Below are the code and all the weights of a small trained network. Each question names an input and a class and asks about switching units off, where a switched-off unit gives its printed mean instead of its output.

import numpy as np


def w(rows, s, z=0):
    codes = np.array(rows[::2]) - 128.0
    scale = np.full(codes.shape[1], s)
    scale[-1] = z or s
    return codes * scale


def norm(h):
    return h / np.sqrt((h * h).mean(-1, keepdims=True) + 1e-5)


def f(y):
    return np.maximum(y, 0)


def log_softmax(a):
    a = a - a.max(-1, keepdims=True)
    return a - np.log(np.exp(a).sum(-1, keepdims=True))


def net(x, mask):
    res = np.array(x, float).reshape(1, 5) / 4 @ E
    u = 0
    for l in range(2):
        y = f(norm(res) @ A[l][:, :-1].T + A[l][:, -1])
        res = res + np.where(mask[u : u + 15], y, B[l][:, -1]) @ B[l][:, :-1]
        u += 15
    return log_softmax(norm(res)[-1] @ U[:, :-1].T + U[:, -1])


A, B = {}, {}
E = w([
[63,224,182,31,131,43,110],'x0',
[2,179,232,186,124,158,200],'x1',
[151,136,120,109,173,108,164],'x2',
[37,107,74,170,247,171,65],'x3',
[132,124,140,133,122,133,118],'x4',
],0.0072)
A[0] = w([
[90,218,123,227,224,187,141,141],'0.n0',
[83,145,177,156,131,168,199,128],'0.n1',
[165,4,86,81,107,114,125,58],'0.n2',
[207,130,52,134,125,12,140,111],'0.n3',
[123,255,172,65,102,40,64,69],'0.n4',
[95,116,111,138,247,225,66,96],'0.n5',
[211,119,176,102,92,176,112,5],'0.n6',
[190,161,155,146,82,80,146,72],'0.n7',
[94,77,160,96,74,205,56,183],'0.n8',
[120,203,153,53,112,134,99,143],'0.n9',
[83,173,130,151,226,62,14,67],'0.n10',
[160,252,86,133,145,138,165,95],'0.n11',
[139,113,61,123,157,86,3,128],'0.n12',
[226,54,168,131,63,172,215,140],'0.n13',
[53,136,150,77,205,52,38,31],'0.n14',
],0.0074,0.0027)
B[0] = w([
[105,152,152,150,61,124,74,241],'0.n0',
[61,38,224,130,140,198,188,216],'0.n1',
[196,121,132,137,99,41,176,208],'0.n2',
[114,113,77,150,84,150,155,223],'0.n3',
[151,165,91,174,158,160,120,254],'0.n4',
[208,234,137,208,137,120,127,240],'0.n5',
[103,75,79,157,98,115,154,171],'0.n6',
[92,149,83,189,158,149,84,184],'0.n7',
[150,133,115,102,136,83,172,180],'0.n8',
[185,139,128,200,209,202,38,208],'0.n9',
[107,2,152,15,128,146,130,218],'0.n10',
[121,123,117,123,120,198,79,154],'0.n11',
[157,90,68,51,127,149,155,231],'0.n12',
[61,116,104,48,151,99,157,253],'0.n13',
[66,81,135,114,87,115,130,218],'0.n14',
],0.0075,0.0058)
A[1] = w([
[145,196,150,168,163,232,133,122],'1.n0',
[128,177,171,236,107,146,148,251],'1.n1',
[100,104,151,203,166,129,207,166],'1.n2',
[160,146,80,177,100,156,70,20],'1.n3',
[188,154,46,75,81,33,133,52],'1.n4',
[235,152,75,144,143,161,108,170],'1.n5',
[100,229,172,207,167,196,105,206],'1.n6',
[77,85,192,142,125,152,218,85],'1.n7',
[232,174,63,175,138,87,57,216],'1.n8',
[136,111,123,185,85,194,157,182],'1.n9',
[26,120,240,167,142,113,154,45],'1.n10',
[111,225,166,145,128,120,172,28],'1.n11',
[127,57,74,254,151,136,136,155],'1.n12',
[100,185,136,199,117,98,132,24],'1.n13',
[207,168,97,131,153,95,85,93],'1.n14',
],0.0099,0.0028)
B[1] = w([
[182,111,99,148,13,59,147,206],'1.n0',
[176,53,96,57,184,72,145,226],'1.n1',
[134,60,90,20,142,119,58,204],'1.n2',
[142,171,148,128,141,130,82,167],'1.n3',
[178,165,178,127,117,80,162,236],'1.n4',
[40,160,178,244,117,170,120,228],'1.n5',
[187,147,112,157,84,76,240,254],'1.n6',
[36,81,126,132,194,204,80,221],'1.n7',
[2,188,201,131,211,205,81,236],'1.n8',
[39,120,91,41,160,155,226,200],'1.n9',
[222,238,107,192,119,118,52,253],'1.n10',
[206,86,76,108,96,87,154,161],'1.n11',
[203,215,169,112,60,31,123,208],'1.n12',
[153,158,85,95,132,107,143,155],'1.n13',
[37,69,170,156,134,216,19,182],'1.n14',
],0.0071,0.0088)
U = w([
[190,152,95,138,78,36,217,190],'0',
[97,188,147,179,130,172,57,188],'1',
[81,4,83,45,159,167,124,3],'2',
],0.016,0.00071)

Each question gives the input, the list of numbers given to net, and the class t.
The units are the neurons (one row each of A and B). Each row of codes is followed by its name. A weight is (code - 128) times the scale printed after its matrix; where a second scale follows, it is the last column's (A, B and U).
mask holds one flag per neuron, layer by layer. A switched-off neuron (its flag False) gives its mean, the last column of its row in B, instead of its output. The means were averaged over made-up inputs and are rounded, as every weight is.
A unit's drop is (log p(t) with every unit on - log p(t) with that unit switched off) / (log p(t) with every unit on - log p(t) with every unit switched off).
The circuit of an input: a set's keep is (log p(t) with only the set's units on - log p(t) with every unit switched off) / (log p(t) with every unit on - log p(t) with every unit switched off). Starting from the 12 units with the biggest drops (on a tie, the unit counted first), units are removed one at a time, each time the one whose removal leaves the highest keep (on an exact tie, the one counted first), for as long as the keep stays at least 0.8.
units of the circuit, in order: the units of the circuit, biggest drop first
most important unit: the unit with the biggest drop
k most important neurons: the k neurons with the biggest drops, biggest first
k most important neurons of layer l: the k neurons of layer l with the biggest drops, biggest first
drop of u: that unit's drop, to one decimal
input [4,-5,-1,1,8], class 2: 4 most important neurons	(0.n10; 0.n12; 0.n5; 1.n10)
input [-2,-7,-7,0,-6], class 0: 4 most important neurons of layer 0	(0.n9; 0.n5; 0.n2; 0.n12)
input [8,0,5,-4,3], class 1: units of the circuit, in order	(0.n9; 1.n14)
input [-4,7,-8,0,3], class 2: most important unit	1.n7
input [3,5,-6,0,7], class 0: 2 most important neurons	(1.n6; 1.n8)
input [1,0,-7,4,-3], class 2: 2 most important neurons	(0.n10; 1.n10)
input [-8,-6,-8,1,-7], class 1: 2 most important neurons of layer 0	(0.n1; 0.n10)
input [1,-5,1,1,-2], class 2: 2 most important neurons	(0.n12; 1.n6)
input [-6,7,6,1,-4], class 0: 3 most important neurons	(0.n10; 1.n6; 1.n10)
input [5,-7,1,2,5], class 2: 4 most important neurons of layer 0	(0.n10; 0.n12; 0.n5; 0.n14)
input [-1,-5,1,1,-7], class 1: 4 most important neurons of layer 1	(1.n8; 1.n6; 1.n5; 1.n14)
input [2,-4,0,2,-5], class 2: 3 most important neurons	(0.n10; 1.n6; 1.n10)
input [3,-1,4,4,-5], class 2: 2 most important neurons	(0.n10; 0.n14)
input [-8,-7,-2,3,1], class 1: most important neuron of layer 1	(1.n8)
input [2,7,-2,-3,-7], class 0: 2 most important neurons	(1.n6; 1.n10)
input [-4,4,-2,1,-4], class 0: 2 most important neurons	(0.n10; 1.n10)
input [-8,-5,-7,2,0], class 1: drop of 1.n8	0.3
input [-3,1,-3,8,6], class 0: drop of 0.n5	0.8
